Here is a tiny trained network, its code and every weight. The questions are about switching its units off for an input and a target symbol, where a switched-off unit gives its printed mean instead of its output.

import numpy as np


def w(rows, s, z=0):
    codes = np.array(rows[::2]) - 128.0
    scale = np.full(codes.shape[1], s)
    scale[-1] = z or s
    return codes * scale


def norm(h):
    return h / np.sqrt((h * h).mean(-1, keepdims=True) + 1e-5)


def f(y):
    return np.maximum(y, 0)


def softmax(a):
    e = np.exp(a - a.max(-1, keepdims=True))
    return e / e.sum(-1, keepdims=True)


def log_softmax(a):
    a = a - a.max(-1, keepdims=True)
    return a - np.log(np.exp(a).sum(-1, keepdims=True))


def net(x, mask):
    ids = ['ΓΔΞΣΦΨαβεζηλμτω'.index(c) for c in x.split()]
    T = len(ids)
    res = E[ids] + P[:T]
    u = 0
    for l in range(2):
        q, k, v = (norm(res) @ M[l].T for M in (Q, K, V))
        z = softmax(np.where(np.tri(T) > 0, q @ k.T / 2**0.5, -1e9)) @ v
        res = res + np.where(mask[u], z, O[l][:, -1]) @ O[l][:, :-1]
        u += 1
        y = f(norm(res) @ A[l][:, :-1].T + A[l][:, -1])
        res = res + np.where(mask[u : u + 8], y, B[l][:, -1]) @ B[l][:, :-1]
        u += 8
    return log_softmax(norm(res)[-1] @ U[:, :-1].T + U[:, -1])


Q, K, V, O, A, B = {}, {}, {}, {}, {}, {}
E = w([
[166,180,143,78,111,65,83,163,119,173,97,156],'Γ',
[116,134,151,74,70,151,100,150,166,57,118,92],'Δ',
[145,123,219,148,40,116,94,40,115,130,210,145],'Ξ',
[123,109,138,145,100,158,193,195,106,130,106,163],'Σ',
[136,71,120,188,81,232,63,43,144,105,167,163],'Φ',
[99,164,100,156,139,37,95,21,137,132,220,102],'Ψ',
[78,140,142,148,167,126,135,132,116,118,134,24],'α',
[171,157,56,43,138,112,83,83,107,131,78,135],'β',
[98,113,80,155,187,134,121,114,126,237,117,176],'ε',
[96,108,66,151,120,118,241,103,116,108,105,139],'ζ',
[230,123,122,158,120,130,177,168,237,106,129,33],'η',
[123,163,124,141,152,132,175,129,139,150,114,198],'λ',
[150,115,60,138,22,166,7,112,111,192,103,137],'μ',
[64,157,77,162,61,54,89,185,137,174,130,78],'τ',
[132,156,122,109,59,41,135,109,113,142,75,120],'ω',
],0.021)
P = w([
[50,8,232,100,151,86,87,193,84,9,135,125],'0',
[99,140,115,166,137,149,71,156,133,130,62,134],'1',
[100,144,112,137,135,136,106,132,136,140,84,127],'2',
[105,151,124,129,119,133,125,126,143,147,107,134],'3',
[116,150,123,120,117,135,131,124,138,141,123,132],'4',
[124,152,127,112,111,134,139,123,134,140,136,132],'5',
[127,159,126,114,101,140,144,123,129,134,153,129],'6',
[145,163,132,110,95,142,144,131,118,133,167,127],'7',
[158,165,140,106,85,149,151,131,117,129,180,120],'8',
],0.012)
Q[0] = w([
[146,104,136,146,159,123,1,85,157,156,179,121],'0.h0',
[112,61,130,169,73,152,100,161,143,118,147,82],'0.h0',
],0.0079)
K[0] = w([
[73,113,140,136,133,143,3,44,116,203,201,140],'0.h0',
[135,51,115,153,107,113,72,176,156,84,228,70],'0.h0',
],0.0047)
V[0] = w([
[34,62,140,90,152,88,65,94,31,132,100,253],'0.h0',
[118,104,186,201,228,152,131,72,43,174,90,74],'0.h0',
],0.0047)
O[0] = w([
[191,115,189,145,64,153,149,139,116,92,132,1,250],'0.h0',
[117,153,170,191,122,120,122,120,127,78,160,159,160],'0.h0',
],0.015,0.0023)
A[0] = w([
[177,106,157,108,192,139,163,139,156,111,101,146,3],'0.n0',
[211,112,181,170,95,194,204,118,93,117,130,129,82],'0.n1',
[135,146,143,155,109,111,18,77,138,137,119,169,129],'0.n2',
[126,156,156,171,147,119,158,76,109,123,205,146,94],'0.n3',
[128,146,86,149,143,153,150,154,80,157,31,222,186],'0.n4',
[87,126,112,151,167,162,171,131,85,93,154,186,97],'0.n5',
[146,133,99,92,74,142,128,130,87,160,127,148,169],'0.n6',
[177,126,90,78,180,123,134,9,119,117,170,188,131],'0.n7',
],0.012,0.0052)
B[0] = w([
[180,137,154,163,122,120,211,211,186,119,140,123,138],'0.n0',
[78,150,102,54,109,130,143,69,181,246,147,180,240],'0.n1',
[152,104,179,108,103,148,135,134,134,68,111,46,218],'0.n2',
[155,140,89,115,133,115,125,116,166,221,123,186,229],'0.n3',
[150,115,165,138,42,139,114,131,77,80,147,77,254],'0.n4',
[121,86,167,68,131,141,123,95,190,242,165,115,178],'0.n5',
[95,142,128,125,166,112,86,117,164,223,71,165,248],'0.n6',
[107,161,120,102,2,175,122,91,56,95,49,89,180],'0.n7',
],0.0094,0.0058)
Q[1] = w([
[106,127,224,53,1,207,54,105,134,131,83,100],'1.h0',
[190,140,152,170,113,95,190,123,79,99,77,171],'1.h0',
],0.0092)
K[1] = w([
[255,93,83,100,33,124,143,158,171,88,113,185],'1.h0',
[120,150,175,98,155,130,70,43,55,165,114,147],'1.h0',
],0.0091)
V[1] = w([
[86,170,76,40,42,136,45,27,3,143,90,183],'1.h0',
[231,108,139,26,141,237,178,134,230,125,139,121],'1.h0',
],0.0047)
O[1] = w([
[136,120,137,153,17,114,88,102,70,187,206,41,123],'1.h0',
[81,141,145,221,255,76,166,155,139,87,155,107,255],'1.h0',
],0.0092,0.0029)
A[1] = w([
[87,139,228,156,95,25,101,113,47,147,123,101,210],'1.n0',
[143,142,68,36,154,20,95,79,147,124,137,227,172],'1.n1',
[169,186,68,66,48,64,62,175,94,78,83,112,2],'1.n2',
[68,223,156,93,131,136,173,166,166,56,101,135,52],'1.n3',
[118,146,73,188,212,94,105,129,82,163,57,131,84],'1.n4',
[82,96,239,249,112,75,122,182,10,93,188,37,133],'1.n5',
[132,64,254,113,65,206,101,91,42,73,160,51,183],'1.n6',
[188,156,198,147,3,180,136,88,80,144,96,146,88],'1.n7',
],0.0089,0.0024)
B[1] = w([
[113,83,153,126,93,215,140,125,138,71,170,72,235],'1.n0',
[90,96,155,103,133,69,119,121,168,114,88,160,156],'1.n1',
[115,121,157,127,176,128,174,100,134,193,174,150,181],'1.n2',
[167,144,74,152,88,167,101,145,84,165,223,88,186],'1.n3',
[149,129,191,136,70,119,169,99,100,121,140,130,154],'1.n4',
[87,20,230,34,51,58,138,85,112,55,69,120,214],'1.n5',
[81,50,222,123,8,64,155,127,100,65,108,95,247],'1.n6',
[94,128,141,123,166,130,115,153,119,131,212,48,226],'1.n7',
],0.013,0.012)
U = w([
[62,105,242,103,78,108,156,110,107,74,110,76,167],'Γ',
[115,168,124,185,111,186,117,126,108,236,200,53,135],'Δ',
[114,103,86,20,108,40,7,75,193,246,108,154,32],'Ξ',
[101,160,102,206,97,34,112,175,85,125,97,155,127],'Σ',
[178,185,124,45,177,154,162,90,71,123,29,94,153],'Φ',
[145,52,102,147,146,253,92,64,179,110,88,165,66],'Ψ',
[92,80,18,134,103,156,209,83,87,127,85,165,86],'α',
[131,76,145,87,122,183,122,202,66,175,103,230,38],'β',
[190,142,213,215,155,175,213,102,84,151,83,177,133],'ε',
[165,145,168,182,148,168,43,142,149,138,15,112,184],'ζ',
[91,186,110,82,163,174,88,164,140,51,94,134,146],'η',
[237,183,212,71,166,58,95,214,75,148,104,127,92],'λ',
[196,118,83,148,123,115,218,195,238,100,81,119,252],'μ',
[67,183,169,167,212,149,158,115,114,82,120,133,124],'τ',
[164,181,78,128,128,44,140,43,148,76,118,97,70],'ω',
],0.0075,0.0034)

Each question gives the input, a string of symbols that net reads in full, and the target symbol t.
The units are the heads (2 rows each of Q, K, V and O) and the neurons (one row each of A and B). Each row of codes is followed by its name. A weight is (code - 128) times the scale printed after its matrix; where a second scale follows, it is the last column's (O, A, B and U).
mask holds one flag per unit, layer by layer, with each layer's heads first. A switched-off unit (its flag False) gives its mean, the last column of its rows in O or B, instead of its output. The means were averaged over made-up inputs and are rounded, as every weight is.
A unit's drop is (log p(t) with every unit on - log p(t) with that unit switched off) / (log p(t) with every unit on - log p(t) with every unit switched off).
The circuit of an input: a set's keep is (log p(t) with only the set's units on - log p(t) with every unit switched off) / (log p(t) with every unit on - log p(t) with every unit switched off). Starting from the 12 units with the biggest drops (on a tie, the unit counted first), units are removed one at a time, each time the one whose removal leaves the highest keep (on an exact tie, the one counted first), for as long as the keep stays at least 0.8.
circuit, biggest first: the units of the circuit, biggest drop first
unit that matters most: the unit with the biggest drop
top k neurons: the k neurons with the biggest drops, biggest first
k most important neurons of layer l: the k neurons of layer l with the biggest drops, biggest first
input α ζ ζ α α τ ε τ, target Δ: circuit, biggest first -> (1.n6)
input λ α β ε λ τ λ τ, target Δ: circuit, biggest first -> (0.n4; 1.n6; 1.n5)
input ε Γ Ξ Γ Γ ε ε α Ξ, target Δ: circuit, biggest first -> (1.n5; 0.n3)
input ω τ ε τ ε Γ μ η Δ, target η: circuit, biggest first -> (1.h0; 0.h0; 1.n6; 1.n5)
input α Δ α, target Δ: top 3 neurons -> (0.n4; 0.n7; 0.n2)
input ω η τ ζ τ α α, target τ: top 3 neurons -> (0.n5; 1.n6; 1.n5)
input Ξ μ μ ω ω, target Δ: circuit, biggest first -> (1.n5; 1.n6)
input ε ω Σ α β Ξ Σ, target Δ: 2 most important neurons of layer 0 -> (0.n1; 0.n6)
input η μ τ α Γ α Δ ε β, target Φ: 2 most important neurons of layer 0 -> (0.n6; 0.n0)
input Δ ε ε τ ω β Δ, target Δ: top 4 neurons -> (0.n6; 0.n4; 0.n1; 1.n5)
input α Δ η α Σ, target β: top 2 neurons -> (0.n4; 1.n6)
input Σ τ α Δ τ Σ, target Δ: top 2 neurons -> (0.n1; 0.n4)
input ε ω η Ξ, target Ξ: top 2 neurons -> (0.n1; 0.n3)
input α λ Φ ε Δ μ ε, target Δ: top neuron -> (1.n5)
input Ξ ζ Γ Σ Γ η Δ λ, target Δ: top 3 neurons -> (0.n4; 1.n3; 0.n7)
input τ ε Δ Δ Γ Ψ Δ, target Ξ: top 4 neurons -> (0.n6; 0.n4; 1.n0; 0.n2)
input α Δ ε Δ, target Δ: top 3 neurons -> (0.n4; 1.n3; 0.n7)
input ε α μ Γ μ α Γ, target Δ: 2 most important neurons of layer 0 -> (0.n6; 0.n4)
input λ β ω Γ Δ τ Σ Γ, target Δ: 2 most important neurons of layer 0 -> (0.n1; 0.n6)
input β λ λ λ ε τ α λ, target Ξ: 2 most important neurons of layer 0 -> (0.n1; 0.n3)
input α α Σ ε ζ μ λ ζ, target Δ: unit that matters most -> 1.n5
input Γ α λ α β Ψ α β λ, target Δ: top 2 neurons -> (0.n4; 1.n5)
input ζ α α τ α Δ Ξ Δ Δ, target Ξ: top 3 neurons -> (0.n6; 0.n4; 0.n2)
input η ω Δ ε Δ τ, target Σ: top 2 neurons -> (0.n0; 1.n5)
input α ε α ε ζ β ζ α, target Ξ: top 3 neurons -> (0.n3; 0.n4; 1.n6)
input Γ Γ Σ α Γ ε α ε α, target Ξ: 4 most important neurons of layer 0 -> (0.n3; 0.n4; 0.n2; 0.n7)
input λ ε ε Σ ζ Ξ η Φ μ, target ζ: unit that matters most -> 1.h0
